Below are the code and all the weights of a small trained network. Each question names an input and a class and asks about switching units off, where a switched-off unit gives its printed mean instead of its output.

import numpy as np


def w(rows, s, z=0):
    codes = np.array(rows[::2]) - 128.0
    scale = np.full(codes.shape[1], s)
    scale[-1] = z or s
    return codes * scale


def norm(h):
    return h / np.sqrt((h * h).mean(-1, keepdims=True) + 1e-5)


def f(y):
    return np.maximum(y, 0)


def log_softmax(a):
    a = a - a.max(-1, keepdims=True)
    return a - np.log(np.exp(a).sum(-1, keepdims=True))


def net(x, mask):
    res = np.array(x, float).reshape(1, 5) / 4 @ E
    u = 0
    for l in range(2):
        y = f(norm(res) @ A[l][:, :-1].T + A[l][:, -1])
        res = res + np.where(mask[u : u + 8], y, B[l][:, -1]) @ B[l][:, :-1]
        u += 8
    return log_softmax(norm(res)[-1] @ U[:, :-1].T + U[:, -1])


A, B = {}, {}
E = w([
[60,47,187,148,252,100,90,39,72,82,167,125],'x0',
[38,178,61,152,114,205,55,142,149,75,107,91],'x1',
[79,105,52,67,100,98,151,89,68,165,92,131],'x2',
[89,146,201,92,98,134,53,221,144,254,104,192],'x3',
[100,182,138,175,91,64,130,137,86,83,131,187],'x4',
],0.0054)
A[0] = w([
[126,34,137,27,191,228,91,140,178,211,151,34,50],'L0N0',
[46,82,208,125,214,130,72,88,96,127,102,164,1],'L0N1',
[31,215,158,187,122,21,126,183,49,68,122,251,28],'L0N2',
[186,150,216,192,164,188,52,153,149,104,216,160,24],'L0N3',
[50,119,187,72,142,142,38,204,124,191,117,179,27],'L0N4',
[50,58,56,106,104,89,109,74,66,213,50,142,13],'L0N5',
[3,137,117,140,138,222,15,161,96,89,69,95,105],'L0N6',
[140,57,181,146,152,67,168,172,117,214,117,181,87],'L0N7',
],0.0062,0.0078)
B[0] = w([
[111,193,88,201,189,5,204,121,218,124,61,168,230],'L0N0',
[152,76,124,171,113,68,33,175,48,167,152,74,182],'L0N1',
[112,148,77,151,231,59,197,96,255,169,53,123,224],'L0N2',
[114,37,174,89,132,169,179,142,112,47,32,192,190],'L0N3',
[149,226,220,5,74,142,19,36,145,122,86,101,207],'L0N4',
[110,78,180,95,171,163,179,174,56,25,43,216,170],'L0N5',
[60,115,122,188,111,222,176,107,124,173,216,153,255],'L0N6',
[103,156,140,133,108,200,134,82,121,153,178,142,243],'L0N7',
],0.0088,0.0048)
A[1] = w([
[152,123,81,128,130,116,188,47,102,2,185,38,102],'L1N0',
[165,137,174,172,78,165,135,166,214,95,110,126,100],'L1N1',
[93,172,87,101,79,132,187,172,155,172,80,124,131],'L1N2',
[53,77,156,157,194,73,64,90,107,137,117,83,233],'L1N3',
[178,119,83,121,29,107,91,244,131,155,131,108,63],'L1N4',
[78,113,65,47,112,142,182,160,43,126,70,160,2],'L1N5',
[159,81,178,162,114,180,113,194,158,64,90,148,39],'L1N6',
[189,104,186,92,162,80,197,80,101,183,207,190,115],'L1N7',
],0.0084,0.0062)
B[1] = w([
[104,180,216,80,104,113,53,146,143,213,78,171,246],'L1N0',
[117,66,94,64,165,95,154,84,69,94,132,121,184],'L1N1',
[206,63,133,160,157,76,137,96,75,103,176,114,215],'L1N2',
[254,115,84,108,75,107,165,179,106,114,137,90,254],'L1N3',
[128,107,159,162,158,96,53,175,78,153,154,94,147],'L1N4',
[136,55,193,106,209,198,169,184,171,8,94,154,153],'L1N5',
[91,68,104,78,168,176,215,129,41,67,51,204,149],'L1N6',
[7,149,49,176,116,223,108,138,155,97,168,121,232],'L1N7',
],0.0088,0.0084)
U = w([
[132,67,169,84,170,176,183,161,90,55,47,193,127],'0',
[141,194,197,62,79,125,61,89,144,183,98,137,136],'1',
[197,59,98,175,116,81,79,162,25,125,191,47,130],'2',
[48,139,68,194,95,229,151,113,148,140,210,138,122],'3',
[145,169,64,158,205,43,188,121,214,139,57,125,112],'4',
[153,124,126,147,129,142,154,98,121,144,97,150,187],'5',
[18,103,145,107,108,56,107,162,163,48,140,6,8],'6',
[18,99,151,111,102,54,111,159,163,51,138,7,8],'7',
],0.017)

Each question gives the input, the list of numbers given to net, and the class t.
The units are the neurons (one row each of A and B). Each row of codes is followed by its name. A weight is (code - 128) times the scale printed after its matrix; where a second scale follows, it is the last column's (A, B and U).
mask holds one flag per neuron, layer by layer. A switched-off neuron (its flag False) gives its mean, the last column of its row in B, instead of its output. The means were averaged over made-up inputs and are rounded, as every weight is.
A unit's drop is (log p(t) with every unit on - log p(t) with that unit switched off) / (log p(t) with every unit on - log p(t) with every unit switched off).
The circuit of an input: a set's keep is (log p(t) with only the set's units on - log p(t) with every unit switched off) / (log p(t) with every unit on - log p(t) with every unit switched off). Starting from the 12 units with the biggest drops (on a tie, the unit counted first), units are removed one at a time, each time the one whose removal leaves the highest keep (on an exact tie, the one counted first), for as long as the keep stays at least 0.8.
units of the circuit, in order: the units of the circuit, biggest drop first
most important unit: the unit with the biggest drop
top k neurons: the k neurons with the biggest drops, biggest first
top k neurons in layer l: the k neurons of layer l with the biggest drops, biggest first
input [8,-5,-1,-1,8], class 2: most important unit : L0N1
input [-7,4,7,7,-8], class 4: top 2 neurons : L0N0; L0N3
input [5,5,-2,4,-4], class 2: top 2 neurons : L0N1; L1N3
input [3,-7,-6,-8,-2], class 1: top 2 neurons : L1N0; L0N6
input [-4,3,4,1,4], class 0: top 3 neurons in layer 1 : L1N5; L1N3; L1N7
input [-6,-8,8,-6,6], class 0: top 4 neurons : L1N5; L0N6; L0N0; L0N2
input [-8,-2,-8,3,-7], class 0: top 2 neurons in layer 1 : L1N6; L1N3
input [8,-7,-2,8,-6], class 1: top 2 neurons in layer 0 : L0N4; L0N7
input [-2,-7,-1,-5,7], class 3: top 2 neurons : L1N7; L0N0
input [-2,5,-5,1,-6], class 4: top 3 neurons in layer 0 : L0N0; L0N7; L0N5
input [8,8,3,8,2], class 1: top 2 neurons in layer 1 : L1N7; L1N2
input [1,-2,-3,3,-4], class 4: top 2 neurons : L0N0; L1N0
input [-7,6,-6,-8,6], class 1: units of the circuit, in order : L1N0; L0N0
input [-1,-7,-8,7,5], class 0: top 3 neurons : L0N3; L0N6; L1N0
input [-4,-8,2,7,0], class 3: units of the circuit, in order : L1N7
input [3,7,-7,4,4], class 0: top 3 neurons : L0N3; L1N7; L0N7
input [-7,-3,8,-8,3], class 0: top 3 neurons in layer 1 : L1N5; L1N2; L1N3
input [-3,-8,6,7,6], class 3: top 3 neurons : L1N7; L0N7; L1N0
input [6,-6,4,4,1], class 2: top 3 neurons : L0N1; L1N3; L0N6
input [0,4,-7,-3,-6], class 0: most important unit : L0N3
input [8,0,-4,0,-8], class 2: top 2 neurons in layer 0 : L0N1; L0N2
input [-5,-7,-8,-8,3], class 0: top 4 neurons in layer 0 : L0N6; L0N4; L0N0; L0N7
input [4,4,-6,-5,-2], class 0: top 2 neurons : L0N3; L1N6
input [0,-5,1,1,5], class 3: top 2 neurons in layer 0 : L0N7; L0N0
input [3,5,-2,1,6], class 4: top 2 neurons : L0N2; L1N7
